Below are the code and all the weights of a small trained network. Each question names an input and a class and asks about switching units off, where a switched-off unit gives its printed mean instead of its output.

import numpy as np


def w(rows, s, z=0):
    codes = np.array(rows[::2]) - 128.0
    scale = np.full(codes.shape[1], s)
    scale[-1] = z or s
    return codes * scale


def norm(h):
    return h / np.sqrt((h * h).mean(-1, keepdims=True) + 1e-5)


def f(y):
    return y / 2 * (1 + np.tanh(0.7978845608 * (y + 0.044715 * y**3)))


def log_softmax(a):
    a = a - a.max(-1, keepdims=True)
    return a - np.log(np.exp(a).sum(-1, keepdims=True))


def net(x, mask):
    res = np.array(x, float).reshape(1, 2) / 4 @ E
    u = 0
    for l in range(3):
        y = f(norm(res) @ A[l][:, :-1].T + A[l][:, -1])
        res = res + np.where(mask[u : u + 7], y, B[l][:, -1]) @ B[l][:, :-1]
        u += 7
    return log_softmax(norm(res)[-1] @ U[:, :-1].T + U[:, -1])


A, B = {}, {}
E = w([
[154,148,146,146,123,180,155],'x0',
[112,8,155,103,123,124,129],'x1',
],0.012)
A[0] = w([
[23,135,124,93,122,127,100,183],'L0N1',
[121,141,88,167,159,121,204,223],'L0N2',
[104,156,162,162,59,177,127,34],'L0N3',
[110,138,176,117,253,41,191,48],'L0N4',
[107,61,136,122,129,174,122,126],'L0N5',
[191,174,154,152,169,153,154,176],'L0N6',
[91,103,82,152,99,255,115,3],'L0N7',
],0.0082,0.0011)
B[0] = w([
[153,157,109,90,86,202,108,204],'L0N1',
[149,158,150,147,136,253,124,160],'L0N2',
[122,136,14,103,165,88,48,160],'L0N3',
[83,107,90,137,148,32,120,157],'L0N4',
[148,135,199,163,122,123,200,252],'L0N5',
[89,169,67,73,177,127,45,228],'L0N6',
[81,36,27,106,142,41,125,175],'L0N7',
],0.0067,0.0038)
A[1] = w([
[43,195,162,155,1,159,108,95],'L1N1',
[120,45,122,89,191,113,147,99],'L1N2',
[130,147,146,212,57,83,169,79],'L1N3',
[117,64,176,172,164,155,198,105],'L1N4',
[202,174,93,65,186,64,122,123],'L1N5',
[110,133,192,46,44,35,42,16],'L1N6',
[141,153,252,191,143,88,164,3],'L1N7',
],0.0077,0.0011)
B[1] = w([
[104,85,120,127,153,136,100,158],'L1N1',
[92,124,126,145,123,210,105,254],'L1N2',
[170,106,65,43,90,160,87,127],'L1N3',
[96,122,142,169,207,113,95,249],'L1N4',
[147,59,145,176,145,179,189,218],'L1N5',
[153,161,31,53,86,153,55,246],'L1N6',
[147,91,137,111,1,102,171,153],'L1N7',
],0.0089,0.0045)
A[2] = w([
[154,133,124,67,111,51,69,170],'L2N1',
[118,133,105,102,94,94,133,149],'L2N2',
[92,166,125,200,189,120,152,253],'L2N3',
[117,52,41,138,126,113,195,228],'L2N4',
[152,225,61,102,125,146,153,218],'L2N5',
[129,84,211,110,114,148,118,77],'L2N6',
[122,109,95,90,160,71,255,54],'L2N7',
],0.013,0.0015)
B[2] = w([
[99,187,59,157,37,246,99,171],'L2N1',
[129,112,25,74,83,214,141,140],'L2N2',
[73,231,225,131,179,115,81,202],'L2N3',
[206,160,32,68,45,118,130,187],'L2N4',
[108,54,190,114,163,116,133,252],'L2N5',
[240,158,214,109,135,6,160,182],'L2N6',
[118,7,88,157,148,2,129,121],'L2N7',
],0.0069,0.011)
U = w([
[217,62,205,116,71,3,223,137],'0',
[113,162,112,224,83,88,254,1],'1',
[86,192,200,136,239,140,122,184],'2',
[135,115,61,67,68,182,113,204],'3',
],0.01,0.0037)

Each question gives the input, the list of numbers given to net, and the class t.
The units are the neurons (one row each of A and B). Each row of codes is followed by its name. A weight is (code - 128) times the scale printed after its matrix; where a second scale follows, it is the last column's (A, B and U).
mask holds one flag per neuron, layer by layer. A switched-off neuron (its flag False) gives its mean, the last column of its row in B, instead of its output. The means were averaged over made-up inputs and are rounded, as every weight is.
A unit's drop is (log p(t) with every unit on - log p(t) with that unit switched off) / (log p(t) with every unit on - log p(t) with every unit switched off).
most important unit: the unit with the biggest drop
k most important neurons: the k neurons with the biggest drops, biggest first
k most important neurons of layer l: the k neurons of layer l with the biggest drops, biggest first
drop when u is switched off: that unit's drop, to one decimal
input [8,4], class 2: most important unit => L1N4
input [5,5], class 0: 3 most important neurons => L0N5, L0N6, L1N7
input [-3,5], class 0: 3 most important neurons => L0N5, L0N6, L2N6
input [4,3], class 0: 2 most important neurons of layer 2 => L2N6, L2N4
input [2,2], class 0: 3 most important neurons => L0N5, L1N7, L0N6
input [-3,-2], class 3: 2 most important neurons => L1N4, L1N1
input [1,3], class 0: 2 most important neurons => L1N7, L0N5
input [7,6], class 0: 2 most important neurons => L0N5, L0N6
input [0,3], class 0: drop when L1N5 is switched off => 0.0
input [0,2], class 0: drop when L1N7 is switched off => 0.1
input [3,4], class 0: drop when L0N5 is switched off => 0.4
input [-2,5], class 0: drop when L2N6 is switched off => 0.1
